Here is a tiny trained network, its code and every weight. The questions are about switching its units off for an input and a class, where a switched-off unit gives its printed mean instead of its output.

import numpy as np


def w(rows, s, z=0):
    codes = np.array(rows[::2]) - 128.0
    scale = np.full(codes.shape[1], s)
    scale[-1] = z or s
    return codes * scale


def f(y):
    return y / 2 * (1 + np.tanh(0.7978845608 * (y + 0.044715 * y**3)))


def log_softmax(a):
    a = a - a.max(-1, keepdims=True)
    return a - np.log(np.exp(a).sum(-1, keepdims=True))


def net(x, mask):
    res = np.array(x, float).reshape(1, 4) / 4 @ E
    y = f(res @ A[0][:, :-1].T + A[0][:, -1])
    res = res + np.where(mask, y, B[0][:, -1]) @ B[0][:, :-1]
    return log_softmax(res[-1] @ U[:, :-1].T + U[:, -1])


A, B = {}, {}
E = w([
[189,196,156,163,254,198,130,6,148,105,209,58],'x0',
[234,142,179,137,2,23,227,104,160,195,124,134],'x1',
[94,228,153,43,204,95,191,185,226,204,144,139],'x2',
[131,130,182,149,121,111,77,186,153,140,137,87],'x3',
],0.0075)
A[0] = w([
[193,166,145,143,158,130,150,53,188,155,213,78,188],'N1',
[111,200,160,11,208,150,141,153,167,154,163,135,36],'N2',
[111,146,131,85,111,91,172,140,165,238,101,152,108],'N3',
[128,129,117,153,163,180,67,80,100,76,168,79,166],'N4',
[2,126,81,75,175,172,65,180,157,113,94,142,48],'N5',
[130,173,133,67,116,90,166,158,190,153,99,152,6],'N6',
[128,187,104,150,183,175,93,114,108,53,133,81,125],'N7',
],0.0059,0.0014)
B[0] = w([
[174,62,203,60,39,145,33,101,98,70,115,166,255],'N1',
[204,97,190,123,3,114,54,70,102,88,74,168,230],'N2',
[110,230,61,185,160,99,147,186,154,165,120,101,200],'N3',
[82,156,90,143,225,166,146,128,201,117,245,73,232],'N4',
[200,126,175,78,38,172,85,69,78,118,63,232,244],'N5',
[57,196,84,179,161,73,157,145,166,191,178,110,183],'N6',
[131,126,72,138,138,124,140,149,127,210,188,79,220],'N7',
],0.0066,0.0064)
U = w([
[135,26,132,97,86,173,77,98,107,18,115,110,196],'0',
[152,114,132,103,47,88,123,110,145,119,18,153,184],'1',
[27,198,44,166,255,120,201,133,231,179,215,9,2],'2',
],0.0063,0.0016)

Each question gives the input, the list of numbers given to net, and the class t.
The units are the neurons (one row each of A and B). Each row of codes is followed by its name. A weight is (code - 128) times the scale printed after its matrix; where a second scale follows, it is the last column's (A, B and U).
mask holds one flag per neuron, in row order. A switched-off neuron (its flag False) gives its mean, the last column of its row in B, instead of its output. The means were averaged over made-up inputs and are rounded, as every weight is.
A unit's drop is (log p(t) with every unit on - log p(t) with that unit switched off) / (log p(t) with every unit on - log p(t) with every unit switched off).
The circuit of an input: a set's keep is (log p(t) with only the set's units on - log p(t) with every unit switched off) / (log p(t) with every unit on - log p(t) with every unit switched off). Starting from all 7 units, units are removed one at a time, each time the one whose removal leaves the highest keep (on an exact tie, the one counted first), for as long as the keep stays at least 0.8.
circuit, biggest first: the units of the circuit, biggest drop first
top k neurons: the k neurons with the biggest drops, biggest first
drop of u: that unit's drop, to one decimal
input [3,-1,8,-2], class 0: top 2 neurons : [N2, N1]
input [2,4,8,3], class 1: circuit, biggest first : [N2]
input [4,0,-8,0], class 2: top 3 neurons : [N4, N5, N2]
input [-6,1,1,1], class 2: top 2 neurons : [N2, N1]
input [-2,-7,5,-5], class 1: top 2 neurons : [N5, N1]
input [-7,1,6,-4], class 2: top 2 neurons : [N6, N3]
input [0,2,3,0], class 2: top 2 neurons : [N5, N1]
input [5,1,5,5], class 1: top 2 neurons : [N2, N4]
input [7,-3,6,-8], class 0: drop of N2 : 0.2
input [7,-5,5,-4], class 0: drop of N2 : 0.3
input [4,-8,4,3], class 0: drop of N1 : 0.0
